In the rows, 128 means zero.
Each row is followed by its group and then its class within the group.
[121 127 150 125 129 119 170 158 157 118 185 122 102 114  66 185 127 149
 134]	[70].J91
[121 156 174 101 148 160 170 171 133 118 168 135  98 164  80 184 144 141
 142]	[70].J562
[100 123 151 143 159 105 132 183 156 167 140 124  91 145  66 163 153 135
 134]	[74].J104
[ 99 119 181 139 158  89 174 202 159 125 138 109  95 181  67 182 136 161
 125]	[74].J262
[104 137 158 132 135 125 149 169 146 130 156 120 103 129  90 172 110 153
 129]	[70].J702
[104 108 133 121 157  98 128 183 142 130 145 142  92 119  76 161 152 154
 132]	[74].J104
[104 110 113 141  96 126 154 148 138 135 151  95 118 108 118 184 131 156
 123]	[70].J562
[ 97 119 138 127 117 137 143 193 145 111 161 119 127  96  49 156 125 125
  75]	[70].J91
[106 126 128 138 121 131 154 167 130 119 162 126  94 120  70 184 150 155
 134]	[70].J91
[ 87 125  81 114 144  70 129 207 152 116 180 143  98  99  43 189 115 153
 144]	[74].J262
[118 111 148 130 134 130 154 210 143 100 160 133 108 162 100 158 115 145
 138]	[70].J91
[ 92 103 140 126 156 105 136 193 161 128 134 123  86 141  67 174 132 144
 137]	[74].J104
[105  89 151 144 145 134 136 167 155 127 147  94  87  99 102 174 159 165
 131]	[70].J702
[104  93 143 146 122 130 157 142 140 145 148 110 118 122 112 161 126 141
 123]	[70].J702
[105 130 137 128 137 118 142 147 138 136 158 114 103 104  94 163 126 145
 137]	[70].J702
[ 95 133 116 127 156 112 137 197 144 116 195 136  72 109  58 201 138 157
 146]	[70].J562
[ 98 130 182 149 155 139 187 172 152 128 149 102 110 136  91 190 149 143
 109]	[70].J702
[ 91 141 153 146 136 116 174 186 148 134 163 128  93 172  78 190 134 160
 130]	[70].J91
[112 115 155 138 142 149 148 176 132 113 154 129  95  81  82 191 146 158
 127]	[70].J702
[105 130 146 117 174 107 120 224 152 101 136 118  91 132  70 171 129 165
 127]	[74].J836
[121 116 166 144 129 121 168 165 146 123 148 112 100 137  83 178 130 146
 133]	[70].J91
[ 98 109 151 138 147  99 151 163 180 161 107  98 107 154  83 171 153 160
 108]	[74].J836
[105 132 134 140 186  76 118 191 148 144 143 123  92 109  67 168 139 171
 139]	[74].J104
[115 118 157 140 127 126 158  65 125 112 133 115 114 108 102 146 136 136
 127]	[70].J702
[136 134 194 125 150 105 129 197 112  95 120 141 127 163 127 136 143 137
 122]	[74].J104
[ 99 120 113 124 148 121 149 187 140 132 188 127  58  98 116 194 127 186
 138]	[70].J91
[112 133 220 133 110 133 182 147 151 113 141 128 128 194  85 179 133 139
 117]	[70].J91
[ 80 109 116 136 154 111 136 184 161 146 128 113  84 156 100 186 129 157
 124]	[74].J104
[112 116 107 140 125 145 152 149 144 133 144 100 123 109 125 171 122 134
 133]	[70].J702
[110 123 159 116 164  89 142 213 149 119 141 138  93 130  64 167 137 171
 135]	[74].J262
[104 104  86 127 143  74  87 206 137 139 158 132  74  75  43 179 123 154
 147]	[74].J836
[113 121 167 108 165  83 127 214 137  91 135 146  66 137  79 147 124 143
 146]	[74].J104
[120 142 130 126 160  88 136 186 129 116 141 143 125 157  85 149 117 137
 134]	[74].J104
[ 90 124 121 122 168 108 134 190 158 142 145 128  81 133  74 184 135 156
 142]	[74].J104
[ 84 127 145 123 155 121 162 160 133 106 170 140 107 160  62 192  89 149
 146]	[70].J91
[102 151 212 142 147 129 181 154 137 130 132 105 112 167  82 169 123 137
 134]	[70].J702
[106 142 167 136 146 132 156 183 135 135 150 123  90 126  72 183 148 153
 138]	[70].J702

Each row is followed by its group and then its class within the group.
[127 132 135 161 114 142 158 138 136 112 125 109 117 163 117 136 159 122
 130]	D.(83)
[123 131 113 174 124 109 143 135 139 117 118 138 109 133 118 144 118  79
 117]	B.(79)
[138 124  90 181 120 105 170 162 140 118 106 158  66 139  99 175 139  61
 106]	B.(74)
[111 142 137 131 120 128 137 137 134 120 140  97 108 141 116 158 137 119
 125]	D.(83)
[130 143 141 164 109 150 159 150 127 118 132  99 109 158 122 132 165  99
 127]	D.(83)
[123 129 125 169 133 114 150 164 150 106 120 183  65 156 112 163 152  76
 106]	B.(79)
[135 135  92 121 131 122 155 143 125 127 114 125  86 132 118 168 137  94
 119]	B.(74)
[122 125 138 119 137 152 126 118 125 136 125 123 121 130 141 119 127 125
 121]	D.(80)
[102 169 147 230 121 141 179 178 158 102 111 136  66 163 105 173 168  73
 116]	D.(80)
[125 128 126 154 135 125 131 143 138 138 136 178  91 136 124 145 133  98
 117]	B.(79)
[119 119 130 108 148 143 136 109 134 139 122  96 120 131 133 130 129 131
 121]	D.(80)
[114 130 134 152 114 160 152 150 134 133 118  96 115 154 125 147 152 103
 117]	D.(80)
[136 134 105 145 128 127 150 133 135 124 111 140 102 141 118 150 134 106
 113]	B.(79)
[131 135 120  93 135 126 144 144 134 128 117 128  98 102 114 162 152 118
 123]	B.(74)
[130 124 128 120 137 119 142 146 137 126 120 164  79 151 123 156 145 106
 110]	B.(79)
[132 111 121 131 126 125 127 130 129 133 125 158 112 137 127 136 126 101
 114]	B.(79)
[109 132 144 116 138 141 143 117 149 119 113 111 113 161 135 131 138 113
 107]	D.(80)
[132 120 106 129 149 118 161 133 135 129  95 163  70 131 126 143 142 101
 121]	B.(74)
[117 120 132 109 137 121 134 125 141 127 118 128  99 130 126 143 127 122
 116]	B.(79)
[126 142 131 108 129 157 128 110 133 127 129  95 140 147 143 132 141 128
 117]	D.(80)
[119 119 115 153 150 153 149 134 146 133 118 109 118 138 142 133 149 115
 115]	D.(80)
[137 111 116 100 140 117 139 104 122 144 116 129 106 131 116 134 111 128
 114]	B.(79)
[131 106 127 117 122 132 146 114 133 145 128  77 143 135 139 110 146 145
 134]	D.(83)
